Here is a tiny trained network, its code and every weight. The questions are about switching its units off for an input and a class, where a switched-off unit gives its printed mean instead of its output.

import numpy as np


def w(rows, s, z=0):
    codes = np.array(rows[::2]) - 128.0
    scale = np.full(codes.shape[1], s)
    scale[-1] = z or s
    return codes * scale


def norm(h):
    return h / np.sqrt((h * h).mean(-1, keepdims=True) + 1e-5)


def f(y):
    return y / 2 * (1 + np.tanh(0.7978845608 * (y + 0.044715 * y**3)))


def log_softmax(a):
    a = a - a.max(-1, keepdims=True)
    return a - np.log(np.exp(a).sum(-1, keepdims=True))


def net(x, mask):
    res = np.array(x, float).reshape(1, 6) / 4 @ E
    u = 0
    for l in range(3):
        y = f(norm(res) @ A[l][:, :-1].T + A[l][:, -1])
        res = res + np.where(mask[u : u + 12], y, B[l][:, -1]) @ B[l][:, :-1]
        u += 12
    return log_softmax(norm(res)[-1] @ U[:, :-1].T + U[:, -1])


A, B = {}, {}
E = w([
[141,39,3,244,139,175,116],'x0',
[44,127,98,149,61,105,150],'x1',
[79,77,168,185,129,163,43],'x2',
[2,111,173,92,157,119,215],'x3',
[124,99,57,106,48,36,176],'x4',
[162,126,179,148,61,123,214],'x5',
],0.009)
A[0] = w([
[107,164,204,87,116,108,132,48],'L0N1',
[172,109,148,187,112,146,202,41],'L0N2',
[177,147,166,162,190,177,40,32],'L0N3',
[45,81,96,184,166,136,113,70],'L0N4',
[151,178,5,178,102,96,66,39],'L0N5',
[82,162,199,62,92,161,153,32],'L0N6',
[174,114,146,91,129,202,119,145],'L0N7',
[175,156,120,163,139,127,54,111],'L0N8',
[28,51,112,215,132,106,92,2],'L0N9',
[163,121,74,118,29,90,123,48],'L0N10',
[79,147,129,67,174,125,162,39],'L0N11',
[162,108,98,119,77,130,170,154],'L0N12',
],0.012,0.005)
B[0] = w([
[85,151,189,175,79,78,137,200],'L0N1',
[164,96,151,166,161,192,219,175],'L0N2',
[142,38,219,1,155,145,34,255],'L0N3',
[67,41,103,175,62,101,131,223],'L0N4',
[141,203,95,58,3,179,118,247],'L0N5',
[66,188,195,246,159,69,72,211],'L0N6',
[126,78,129,122,166,111,119,195],'L0N7',
[162,139,154,52,104,169,140,232],'L0N8',
[37,41,42,154,90,216,143,237],'L0N9',
[191,120,117,94,47,127,115,211],'L0N10',
[82,163,78,112,193,100,123,177],'L0N11',
[181,87,90,171,142,138,148,203],'L0N12',
],0.0096,0.0054)
A[1] = w([
[157,185,166,140,128,119,118,43],'L1N1',
[82,203,185,146,136,164,144,27],'L1N2',
[160,113,147,127,136,128,194,3],'L1N3',
[118,159,62,95,200,83,142,2],'L1N4',
[177,88,162,134,160,130,36,49],'L1N5',
[138,202,72,130,122,183,137,59],'L1N6',
[127,111,175,117,97,84,167,75],'L1N7',
[135,172,121,71,153,62,181,132],'L1N8',
[170,124,148,142,128,140,42,87],'L1N9',
[159,109,145,117,46,53,153,33],'L1N10',
[135,220,92,202,113,156,131,160],'L1N11',
[97,249,199,136,122,164,110,22],'L1N12',
],0.012,0.0043)
B[1] = w([
[105,67,131,133,105,112,73,152],'L1N1',
[87,124,137,89,125,85,190,202],'L1N2',
[139,142,145,188,174,130,154,126],'L1N3',
[127,206,70,102,147,154,112,139],'L1N4',
[164,154,166,10,180,126,114,255],'L1N5',
[177,101,103,131,87,83,106,152],'L1N6',
[185,174,143,190,155,104,86,165],'L1N7',
[76,132,67,159,209,115,53,212],'L1N8',
[170,126,156,65,143,154,136,223],'L1N9',
[188,227,132,219,128,134,2,214],'L1N10',
[172,112,159,70,124,120,159,188],'L1N11',
[60,9,134,105,56,71,193,242],'L1N12',
],0.0093,0.0035)
A[2] = w([
[124,137,88,234,97,75,115,72],'L2N1',
[181,104,121,94,130,151,126,141],'L2N2',
[182,139,143,189,163,127,227,3],'L2N3',
[128,107,195,74,182,203,73,62],'L2N4',
[104,208,234,191,111,86,104,205],'L2N5',
[173,134,145,144,163,136,190,60],'L2N6',
[57,62,138,160,85,131,132,117],'L2N7',
[120,101,62,134,105,161,63,90],'L2N8',
[149,77,50,123,120,132,110,158],'L2N9',
[106,134,2,114,221,107,114,32],'L2N10',
[144,98,152,99,133,137,119,33],'L2N11',
[37,177,210,130,173,89,155,11],'L2N12',
],0.013,0.004)
B[2] = w([
[148,135,108,94,234,198,89,199],'L2N1',
[130,153,163,123,129,122,165,210],'L2N2',
[124,118,189,199,187,133,189,157],'L2N3',
[91,146,158,102,176,119,158,254],'L2N4',
[194,52,64,113,180,86,55,249],'L2N5',
[107,151,177,171,152,129,140,137],'L2N6',
[74,86,72,113,129,129,132,253],'L2N7',
[87,129,143,130,117,139,177,212],'L2N8',
[103,146,172,127,115,154,156,225],'L2N9',
[94,235,150,151,115,141,135,163],'L2N10',
[123,155,130,122,151,167,109,148],'L2N11',
[102,63,146,161,50,10,124,235],'L2N12',
],0.014,0.0068)
U = w([
[80,209,85,154,133,109,146,45],'0',
[100,33,135,145,130,21,110,218],'1',
[139,102,201,20,181,179,127,190],'2',
[44,57,70,133,85,214,184,194],'3',
[223,156,98,113,4,173,156,48],'4',
[229,144,81,169,185,95,61,2],'5',
[192,112,163,214,165,164,226,56],'6',
],0.021,0.0026)

Each question gives the input, the list of numbers given to net, and the class t.
The units are the neurons (one row each of A and B). Each row of codes is followed by its name. A weight is (code - 128) times the scale printed after its matrix; where a second scale follows, it is the last column's (A, B and U).
mask holds one flag per neuron, layer by layer. A switched-off neuron (its flag False) gives its mean, the last column of its row in B, instead of its output. The means were averaged over made-up inputs and are rounded, as every weight is.
A unit's drop is (log p(t) with every unit on - log p(t) with that unit switched off) / (log p(t) with every unit on - log p(t) with every unit switched off).
The circuit of an input: a set's keep is (log p(t) with only the set's units on - log p(t) with every unit switched off) / (log p(t) with every unit on - log p(t) with every unit switched off). Starting from the 12 units with the biggest drops (on a tie, the unit counted first), units are removed one at a time, each time the one whose removal leaves the highest keep (on an exact tie, the one counted first), for as long as the keep stays at least 0.8.
units of the circuit, in order: the units of the circuit, biggest drop first
unit that matters most: the unit with the biggest drop
k most important neurons: the k neurons with the biggest drops, biggest first
k most important neurons of layer l: the k neurons of layer l with the biggest drops, biggest first
drop of u: that unit's drop, to one decimal
input [1,5,3,3,-6,8], class 1: units of the circuit, in order : [L0N6 L2N5]
input [-3,-3,3,8,8,-8], class 0: units of the circuit, in order : [L0N11 L2N10 L0N3]
input [-1,2,5,5,8,1], class 3: units of the circuit, in order : [L0N9]
input [-5,-6,0,4,-8,-1], class 1: units of the circuit, in order : [L2N12 L0N6]
input [2,7,0,-2,5,2], class 4: 2 most important neurons : [L0N10 L0N5]
input [7,-2,8,-1,-7,0], class 2: 3 most important neurons : [L0N3 L1N5 L2N4]
input [-1,2,6,-4,4,-2], class 3: 3 most important neurons : [L0N9 L2N8 L1N5]
input [0,3,-8,-6,1,7], class 6: 2 most important neurons : [L0N2 L0N12]
input [6,-4,8,-4,2,-2], class 3: 4 most important neurons : [L0N9 L0N4 L0N5 L2N8]
input [4,3,-8,4,-3,-6], class 0: 2 most important neurons : [L2N10 L0N11]
input [7,3,-6,-3,-7,0], class 2: 3 most important neurons of layer 0 : [L0N3 L0N9 L0N10]
input [-8,-2,8,-3,2,-1], class 1: 3 most important neurons : [L0N1 L0N6 L2N12]
input [8,5,-3,-3,7,1], class 4: 2 most important neurons : [L0N5 L0N10]
input [-1,4,6,7,-5,4], class 1: 2 most important neurons of layer 2 : [L2N12 L2N5]
input [7,5,-3,-6,1,4], class 4: most important neuron of layer 0 : [L0N5]
input [7,-7,-3,-3,6,0], class 4: drop of L0N5 : 0.1
input [3,5,-5,-8,8,-6], class 4: drop of L0N6 : 0.0
input [6,-1,-1,-3,-2,5], class 6: drop of L0N2 : 0.8
input [3,-3,5,-1,8,-3], class 3: drop of L0N9 : 0.4
input [-3,2,1,0,2,7], class 5: unit that matters most : L1N10
